Here is a tiny trained network, its code and every weight. The questions are about switching its units off for an input and a class, where a switched-off unit gives its printed mean instead of its output.

import numpy as np


def w(rows, s, z=0):
    codes = np.array(rows[::2]) - 128.0
    scale = np.full(codes.shape[1], s)
    scale[-1] = z or s
    return codes * scale


def f(y):
    return np.maximum(y, 0)


def log_softmax(a):
    a = a - a.max(-1, keepdims=True)
    return a - np.log(np.exp(a).sum(-1, keepdims=True))


def net(x, mask):
    res = np.array(x, float).reshape(1, 6) / 4 @ E
    y = f(res @ A[0][:, :-1].T + A[0][:, -1])
    res = res + np.where(mask, y, B[0][:, -1]) @ B[0][:, :-1]
    return log_softmax(res[-1] @ U[:, :-1].T + U[:, -1])


A, B = {}, {}
E = w([
[184,183,83,67,122],'x0',
[153,108,196,44,190],'x1',
[177,106,31,124,208],'x2',
[139,121,93,164,185],'x3',
[137,2,229,40,153],'x4',
[127,240,181,104,222],'x5',
],0.0068)
A[0] = w([
[115,59,176,135,72,176],'n0',
[103,120,187,18,178,194],'n1',
[113,112,118,158,2,247],'n2',
[130,125,228,57,194,203],'n3',
[155,160,18,149,121,252],'n4',
[136,179,143,177,62,220],'n5',
[165,96,72,135,174,139],'n6',
[60,159,225,172,199,236],'n7',
[153,116,89,131,225,226],'n8',
[137,69,152,151,42,154],'n9',
[141,177,106,108,54,136],'n10',
],0.0099,0.0028)
B[0] = w([
[80,8,219,50,90,207],'n0',
[194,113,138,111,97,233],'n1',
[67,134,140,98,88,237],'n2',
[255,87,208,85,100,249],'n3',
[97,137,20,155,136,254],'n4',
[102,172,148,118,98,207],'n5',
[120,47,79,148,172,183],'n6',
[150,158,203,169,188,232],'n7',
[172,72,119,177,194,212],'n8',
[61,79,173,107,93,203],'n9',
[119,160,112,107,73,181],'n10',
],0.0097,0.0087)
U = w([
[120,79,45,167,184,190],'0',
[77,224,79,121,72,139],'1',
[112,185,190,182,191,253],'2',
[39,57,178,92,86,61],'3',
[251,90,181,95,122,15],'4',
],0.011,0.00062)

Each question gives the input, the list of numbers given to net, and the class t.
The units are the neurons (one row each of A and B). Each row of codes is followed by its name. A weight is (code - 128) times the scale printed after its matrix; where a second scale follows, it is the last column's (A, B and U).
mask holds one flag per neuron, in row order. A switched-off neuron (its flag False) gives its mean, the last column of its row in B, instead of its output. The means were averaged over made-up inputs and are rounded, as every weight is.
A unit's drop is (log p(t) with every unit on - log p(t) with that unit switched off) / (log p(t) with every unit on - log p(t) with every unit switched off).
The circuit of an input: a set's keep is (log p(t) with only the set's units on - log p(t) with every unit switched off) / (log p(t) with every unit on - log p(t) with every unit switched off). Starting from all 11 units, units are removed one at a time, each time the one whose removal leaves the highest keep (on an exact tie, the one counted first), for as long as the keep stays at least 0.8.
circuit, biggest first: the units of the circuit, biggest drop first
k most important neurons: the k neurons with the biggest drops, biggest first
drop of u: that unit's drop, to one decimal
input [6,0,8,-7,-7,6], class 0: circuit, biggest first -> (n8 n4)
input [-2,-7,5,-5,-2,7], class 1: circuit, biggest first -> (n3)
input [-1,-2,-3,-1,0,5], class 2: circuit, biggest first -> (n0 n7)
input [-2,-2,2,-8,-6,-6], class 1: 2 most important neurons -> (n4 n3)
input [-6,2,-3,0,-6,-1], class 1: 3 most important neurons -> (n3 n0 n8)
input [-8,2,2,2,-3,1], class 2: 2 most important neurons -> (n7 n4)
input [-7,1,-1,8,0,8], class 4: 2 most important neurons -> (n3 n4)
input [-7,3,-7,-8,8,4], class 4: drop of n3 -> 0.3
input [8,2,6,-7,-7,-5], class 1: drop of n6 -> -0.1
input [3,2,5,5,0,-5], class 0: drop of n9 -> 0.0
